Below are the code and all the weights of a small trained network. Each question names an input and a class and asks about switching units off, where a switched-off unit gives its printed mean instead of its output.

import numpy as np


def w(rows, s, z=0):
    codes = np.array(rows[::2]) - 128.0
    scale = np.full(codes.shape[1], s)
    scale[-1] = z or s
    return codes * scale


def f(y):
    return y / 2 * (1 + np.tanh(0.7978845608 * (y + 0.044715 * y**3)))


def log_softmax(a):
    a = a - a.max(-1, keepdims=True)
    return a - np.log(np.exp(a).sum(-1, keepdims=True))


def net(x, mask):
    res = np.array(x, float).reshape(1, 5) / 4 @ E
    y = f(res @ A[0][:, :-1].T + A[0][:, -1])
    res = res + np.where(mask, y, B[0][:, -1]) @ B[0][:, :-1]
    return log_softmax(res[-1] @ U[:, :-1].T + U[:, -1])


A, B = {}, {}
E = w([
[123,128,139,126,131,125],'x0',
[116,97,73,4,171,109],'x1',
[61,168,92,147,160,201],'x2',
[178,182,170,111,166,171],'x3',
[131,131,122,128,129,125],'x4',
],0.011)
A[0] = w([
[148,132,127,61,151,115,6],'neuron 1',
[182,198,199,160,143,160,101],'neuron 2',
[168,95,139,104,71,107,162],'neuron 3',
[66,130,79,95,151,138,86],'neuron 4',
[95,125,154,249,97,143,106],'neuron 5',
[200,79,181,130,107,92,156],'neuron 6',
[177,206,158,83,168,196,86],'neuron 7',
[187,50,156,93,96,63,58],'neuron 8',
],0.019,0.013)
B[0] = w([
[115,99,80,224,148,92,161],'neuron 1',
[126,100,249,131,90,151,214],'neuron 2',
[151,104,134,168,149,119,221],'neuron 3',
[154,134,216,79,94,147,194],'neuron 4',
[135,141,29,118,160,104,253],'neuron 5',
[111,100,189,181,128,143,244],'neuron 6',
[120,124,15,145,146,80,208],'neuron 7',
[116,188,30,68,128,137,231],'neuron 8',
],0.02,0.013)
U = w([
[113,79,96,199,164,111,218],'0',
[144,142,47,11,158,118,172],'1',
[121,85,254,114,83,203,1],'2',
],0.0099,0.0045)

Each question gives the input, the list of numbers given to net, and the class t.
The units are the neurons (one row each of A and B). Each row of codes is followed by its name. A weight is (code - 128) times the scale printed after its matrix; where a second scale follows, it is the last column's (A, B and U).
mask holds one flag per neuron, in row order. A switched-off neuron (its flag False) gives its mean, the last column of its row in B, instead of its output. The means were averaged over made-up inputs and are rounded, as every weight is.
A unit's drop is (log p(t) with every unit on - log p(t) with that unit switched off) / (log p(t) with every unit on - log p(t) with every unit switched off).
The circuit of an input: a set's keep is (log p(t) with only the set's units on - log p(t) with every unit switched off) / (log p(t) with every unit on - log p(t) with every unit switched off). Starting from all 8 units, units are removed one at a time, each time the one whose removal leaves the highest keep (on an exact tie, the one counted first), for as long as the keep stays at least 0.8.
circuit, biggest first: the units of the circuit, biggest drop first
most important unit: the unit with the biggest drop
k most important neurons: the k neurons with the biggest drops, biggest first
drop of u: that unit's drop, to one decimal
input [2,5,-6,1,-8], class 0: 3 most important neurons : [neuron 6; neuron 1; neuron 3]
input [3,1,-3,-8,7], class 1: most important unit : neuron 8
input [2,-1,3,-5,1], class 1: 4 most important neurons : [neuron 6; neuron 3; neuron 2; neuron 1]
input [-5,5,-1,3,8], class 0: 4 most important neurons : [neuron 8; neuron 1; neuron 5; neuron 4]
input [-2,-4,0,3,-1], class 2: 4 most important neurons : [neuron 2; neuron 8; neuron 1; neuron 3]
input [-2,7,-4,5,7], class 0: 2 most important neurons : [neuron 1; neuron 5]
input [8,0,5,-6,2], class 1: 3 most important neurons : [neuron 2; neuron 6; neuron 3]
input [-3,-7,8,-1,7], class 1: 4 most important neurons : [neuron 5; neuron 6; neuron 3; neuron 1]
input [8,0,4,-6,1], class 1: 3 most important neurons : [neuron 2; neuron 6; neuron 3]
input [4,1,-8,-7,-3], class 1: 3 most important neurons : [neuron 8; neuron 1; neuron 2]
input [-7,-5,-3,1,6], class 2: 2 most important neurons : [neuron 2; neuron 7]
input [1,2,-6,7,6], class 0: 2 most important neurons : [neuron 7; neuron 6]
input [1,8,1,-6,-6], class 2: 2 most important neurons : [neuron 4; neuron 5]
input [4,-1,-5,5,2], class 2: circuit, biggest first : [neuron 2]
input [-8,-2,1,-2,-2], class 1: drop of neuron 2 : 0.4
input [4,5,-1,5,0], class 0: drop of neuron 7 : 0.0
input [7,6,-2,8,-4], class 0: drop of neuron 1 : 0.3
